Here is a tiny trained network, its code and every weight. The questions are about switching its units off for an input and a class, where a switched-off unit gives its printed mean instead of its output.

import numpy as np


def w(rows, s, z=0):
    codes = np.array(rows[::2]) - 128.0
    scale = np.full(codes.shape[1], s)
    scale[-1] = z or s
    return codes * scale


def norm(h):
    return h / np.sqrt((h * h).mean(-1, keepdims=True) + 1e-5)


def f(y):
    return y / 2 * (1 + np.tanh(0.7978845608 * (y + 0.044715 * y**3)))


def log_softmax(a):
    a = a - a.max(-1, keepdims=True)
    return a - np.log(np.exp(a).sum(-1, keepdims=True))


def net(x, mask):
    res = np.array(x, float).reshape(1, 7) / 4 @ E
    u = 0
    for l in range(3):
        y = f(norm(res) @ A[l][:, :-1].T + A[l][:, -1])
        res = res + np.where(mask[u : u + 5], y, B[l][:, -1]) @ B[l][:, :-1]
        u += 5
    return log_softmax(norm(res)[-1] @ U[:, :-1].T + U[:, -1])


A, B = {}, {}
E = w([
[130,133,131,128,130,126,131],'x0',
[76,222,1,184,146,136,146],'x1',
[126,92,96,118,158,90,73],'x2',
[186,192,117,129,67,112,78],'x3',
[175,114,84,87,147,175,159],'x4',
[125,130,128,128,125,134,133],'x5',
[135,110,92,106,75,46,197],'x6',
],0.0064)
A[0] = w([
[109,109,152,193,143,254,59,141],'0.n1',
[39,54,132,137,180,149,195,76],'0.n2',
[68,185,227,203,142,43,119,1],'0.n3',
[17,123,187,193,71,67,75,62],'0.n4',
[138,113,124,143,98,25,213,129],'0.n5',
],0.0069,0.0022)
B[0] = w([
[24,161,111,28,55,75,153,252],'0.n1',
[185,208,152,114,220,50,190,232],'0.n2',
[187,126,63,68,139,211,158,179],'0.n3',
[211,91,72,71,197,175,177,201],'0.n4',
[2,175,136,32,70,169,91,239],'0.n5',
],0.0071,0.0033)
A[1] = w([
[86,141,144,125,133,65,95,140],'1.n1',
[87,197,201,141,230,254,14,1],'1.n2',
[111,11,31,105,182,23,6,100],'1.n3',
[226,171,77,66,54,173,107,40],'1.n4',
[97,216,49,131,157,118,174,205],'1.n5',
],0.0063,0.00091)
B[1] = w([
[68,130,160,165,73,155,148,142],'1.n1',
[140,92,52,79,37,22,254,151],'1.n2',
[122,202,184,117,108,224,195,176],'1.n3',
[128,132,156,95,230,106,150,197],'1.n4',
[161,33,187,144,117,158,88,253],'1.n5',
],0.0083,0.0057)
A[2] = w([
[75,201,211,174,184,142,170,182],'2.n1',
[78,162,33,254,137,139,112,61],'2.n2',
[139,75,245,148,102,122,54,38],'2.n3',
[182,246,164,133,112,74,36,65],'2.n4',
[147,160,239,95,112,218,154,251],'2.n5',
],0.0083,0.0024)
B[2] = w([
[166,175,154,143,92,80,82,173],'2.n1',
[154,7,195,131,93,147,134,157],'2.n2',
[116,63,154,154,104,142,173,143],'2.n3',
[108,160,182,133,197,60,168,144],'2.n4',
[122,130,74,188,134,144,90,254],'2.n5',
],0.013,0.0088)
U = w([
[185,2,179,150,86,173,148,82],'0',
[39,179,81,21,44,100,159,91],'1',
[221,144,54,89,206,204,152,163],'2',
[179,218,186,131,210,40,158,78],'3',
[139,159,102,145,127,146,96,254],'4',
[148,195,92,187,104,170,88,131],'5',
],0.008,0.0028)

Each question gives the input, the list of numbers given to net, and the class t.
The units are the neurons (one row each of A and B). Each row of codes is followed by its name. A weight is (code - 128) times the scale printed after its matrix; where a second scale follows, it is the last column's (A, B and U).
mask holds one flag per neuron, layer by layer. A switched-off neuron (its flag False) gives its mean, the last column of its row in B, instead of its output. The means were averaged over made-up inputs and are rounded, as every weight is.
A unit's drop is (log p(t) with every unit on - log p(t) with that unit switched off) / (log p(t) with every unit on - log p(t) with every unit switched off).
The circuit of an input: a set's keep is (log p(t) with only the set's units on - log p(t) with every unit switched off) / (log p(t) with every unit on - log p(t) with every unit switched off). Starting from the 12 units with the biggest drops (on a tie, the unit counted first), units are removed one at a time, each time the one whose removal leaves the highest keep (on an exact tie, the one counted first), for as long as the keep stays at least 0.8.
units of the circuit, in order: the units of the circuit, biggest drop first
top k neurons: the k neurons with the biggest drops, biggest first
top k neurons in layer l: the k neurons of layer l with the biggest drops, biggest first
input [-2,4,2,6,-2,-6,5], class 3: units of the circuit, in order => [2.n4]
input [4,-7,-8,-2,-3,3,-2], class 5: top 2 neurons => [2.n5 1.n5]
input [-8,-5,8,8,-8,-2,5], class 2: top 3 neurons => [0.n4 0.n3 1.n3]
input [2,-4,4,-5,-6,-4,1], class 2: units of the circuit, in order => [0.n4 0.n3 1.n5]
input [6,-7,8,-8,-1,1,1], class 3: top 3 neurons => [0.n2 1.n5 2.n1]
input [-3,4,3,-5,-1,4,4], class 3: top 2 neurons => [0.n2 2.n5]
input [1,5,-7,-1,-8,5,-2], class 2: units of the circuit, in order => [0.n3 0.n4]
input [7,-5,8,-3,4,1,-7], class 5: units of the circuit, in order => [1.n3 2.n5]
input [5,-5,4,8,1,-7,-8], class 1: units of the circuit, in order => [1.n2 1.n5]
input [-4,-5,8,-7,-6,1,3], class 5: top 4 neurons in layer 1 => [1.n3 1.n5 1.n2 1.n4]
input [7,8,-3,1,0,6,-6], class 0: top 2 neurons => [2.n2 0.n5]
input [7,3,6,7,6,-1,1], class 3: top 2 neurons => [2.n4 0.n4]
input [6,-5,-5,-6,0,5,0], class 3: top 3 neurons => [0.n2 1.n5 2.n1]
input [7,-6,-6,-8,0,-2,5], class 3: top 2 neurons in layer 0 => [0.n2 0.n1]
input [8,-4,-4,1,5,-7,-1], class 4: units of the circuit, in order => [2.n5]
input [-8,-7,-7,-7,0,-5,-8], class 1: units of the circuit, in order => [1.n5 0.n1]
input [-6,7,4,8,-3,8,-4], class 3: top 2 neurons => [2.n4 2.n5]
input [-1,7,3,6,-7,7,4], class 0: top 2 neurons => [2.n2 0.n2]
input [-8,-4,0,-2,3,5,2], class 4: units of the circuit, in order => [2.n5 1.n2]
input [2,2,-7,-1,-8,0,-2], class 2: units of the circuit, in order => [0.n4]
